Here is a tiny trained network, its code and every weight. The questions are about switching its units off for an input and a class, where a switched-off unit gives its printed mean instead of its output.

import numpy as np


def w(rows, s, z=0):
    codes = np.array(rows[::2]) - 128.0
    scale = np.full(codes.shape[1], s)
    scale[-1] = z or s
    return codes * scale


def norm(h):
    return h / np.sqrt((h * h).mean(-1, keepdims=True) + 1e-5)


def f(y):
    return np.maximum(y, 0)


def log_softmax(a):
    a = a - a.max(-1, keepdims=True)
    return a - np.log(np.exp(a).sum(-1, keepdims=True))


def net(x, mask):
    res = np.array(x, float).reshape(1, 4) / 4 @ E
    u = 0
    for l in range(2):
        y = f(norm(res) @ A[l][:, :-1].T + A[l][:, -1])
        res = res + np.where(mask[u : u + 8], y, B[l][:, -1]) @ B[l][:, :-1]
        u += 8
    return log_softmax(norm(res)[-1] @ U[:, :-1].T + U[:, -1])


A, B = {}, {}
E = w([
[130,125,123,138,121,130,138,124,131,136],'x0',
[122,127,132,145,116,146,137,126,130,133],'x1',
[4,170,148,51,121,111,194,51,148,169],'x2',
[80,150,182,184,182,55,162,159,175,125],'x3',
],0.014)
A[0] = w([
[186,63,59,145,104,165,61,132,89,118,90],'0.n1',
[157,80,167,174,155,133,82,184,168,193,100],'0.n2',
[152,57,157,180,156,127,129,201,115,88,54],'0.n3',
[68,114,135,61,122,118,190,36,146,155,123],'0.n4',
[102,138,77,43,73,167,121,39,80,157,109],'0.n5',
[134,99,55,91,77,166,134,69,50,103,1],'0.n6',
[128,110,152,169,66,169,149,147,144,114,179],'0.n7',
[149,148,170,255,231,82,129,209,152,124,80],'0.n8',
],0.0092,0.0068)
B[0] = w([
[73,24,181,96,238,99,118,59,167,244,228],'0.n1',
[81,168,140,144,23,121,131,72,97,89,186],'0.n2',
[111,173,75,107,56,88,138,143,78,72,192],'0.n3',
[212,191,122,98,184,164,144,202,160,195,245],'0.n4',
[237,97,101,164,7,195,141,131,74,33,242],'0.n5',
[70,198,214,146,177,80,237,201,193,82,190],'0.n6',
[150,100,101,93,165,45,1,127,145,37,173],'0.n7',
[104,216,122,194,64,96,170,180,75,41,251],'0.n8',
],0.0078,0.011)
A[1] = w([
[79,177,199,110,111,66,167,94,119,92,106],'1.n1',
[75,52,116,120,172,141,80,32,122,179,3],'1.n2',
[113,33,200,147,185,96,102,91,166,125,185],'1.n3',
[68,165,138,163,187,83,165,169,159,164,2],'1.n4',
[141,148,90,51,60,211,80,90,74,171,48],'1.n5',
[92,12,112,93,153,115,2,42,117,123,119],'1.n6',
[156,2,88,170,68,90,90,85,79,156,52],'1.n7',
[119,209,208,152,221,71,149,138,221,232,61],'1.n8',
],0.01,0.0057)
B[1] = w([
[139,94,84,107,144,152,85,103,140,169,224],'1.n1',
[165,10,60,80,164,130,41,76,122,206,181],'1.n2',
[113,127,70,107,142,65,76,27,86,149,226],'1.n3',
[220,100,135,71,135,189,150,114,130,181,183],'1.n4',
[210,134,98,143,78,63,120,132,39,110,188],'1.n5',
[94,98,77,78,163,135,88,35,130,205,254],'1.n6',
[86,116,134,83,178,155,127,95,193,182,212],'1.n7',
[42,57,204,144,189,166,111,137,190,122,234],'1.n8',
],0.014,0.0081)
U = w([
[125,55,49,63,174,114,42,32,90,194,167],'0',
[24,215,101,252,107,5,95,194,88,35,156],'1',
[245,181,128,30,56,224,233,185,74,121,99],'2',
[30,129,242,86,240,223,212,221,252,202,3],'3',
],0.013,0.0043)

Each question gives the input, the list of numbers given to net, and the class t.
The units are the neurons (one row each of A and B). Each row of codes is followed by its name. A weight is (code - 128) times the scale printed after its matrix; where a second scale follows, it is the last column's (A, B and U).
mask holds one flag per neuron, layer by layer. A switched-off neuron (its flag False) gives its mean, the last column of its row in B, instead of its output. The means were averaged over made-up inputs and are rounded, as every weight is.
A unit's drop is (log p(t) with every unit on - log p(t) with that unit switched off) / (log p(t) with every unit on - log p(t) with every unit switched off).
The circuit of an input: a set's keep is (log p(t) with only the set's units on - log p(t) with every unit switched off) / (log p(t) with every unit on - log p(t) with every unit switched off). Starting from the 12 units with the biggest drops (on a tie, the unit counted first), units are removed one at a time, each time the one whose removal leaves the highest keep (on an exact tie, the one counted first), for as long as the keep stays at least 0.8.
circuit, biggest first: the units of the circuit, biggest drop first
top k neurons: the k neurons with the biggest drops, biggest first
top k neurons in layer l: the k neurons of layer l with the biggest drops, biggest first
drop when u is switched off: that unit's drop, to one decimal
input [-6,-7,5,1], class 3: circuit, biggest first	0.n4; 1.n8
input [2,-7,0,3], class 1: circuit, biggest first	0.n8
input [8,-1,8,0], class 2: top 2 neurons	0.n5; 0.n1
input [7,-2,0,8], class 1: top 2 neurons	0.n8; 0.n1
input [8,4,1,-5], class 2: top 2 neurons	0.n5; 0.n6
input [6,-6,0,6], class 1: top 2 neurons in layer 0	0.n8; 0.n1
input [-6,-8,1,-6], class 2: top 2 neurons	0.n5; 0.n6
input [-2,-3,1,7], class 3: top 2 neurons	0.n5; 1.n4
input [2,-6,1,4], class 3: drop when 0.n5 is switched off	1.6
input [-2,-7,-6,4], class 1: drop when 1.n3 is switched off	0.0
input [4,6,7,-1], class 2: drop when 0.n5 is switched off	0.3
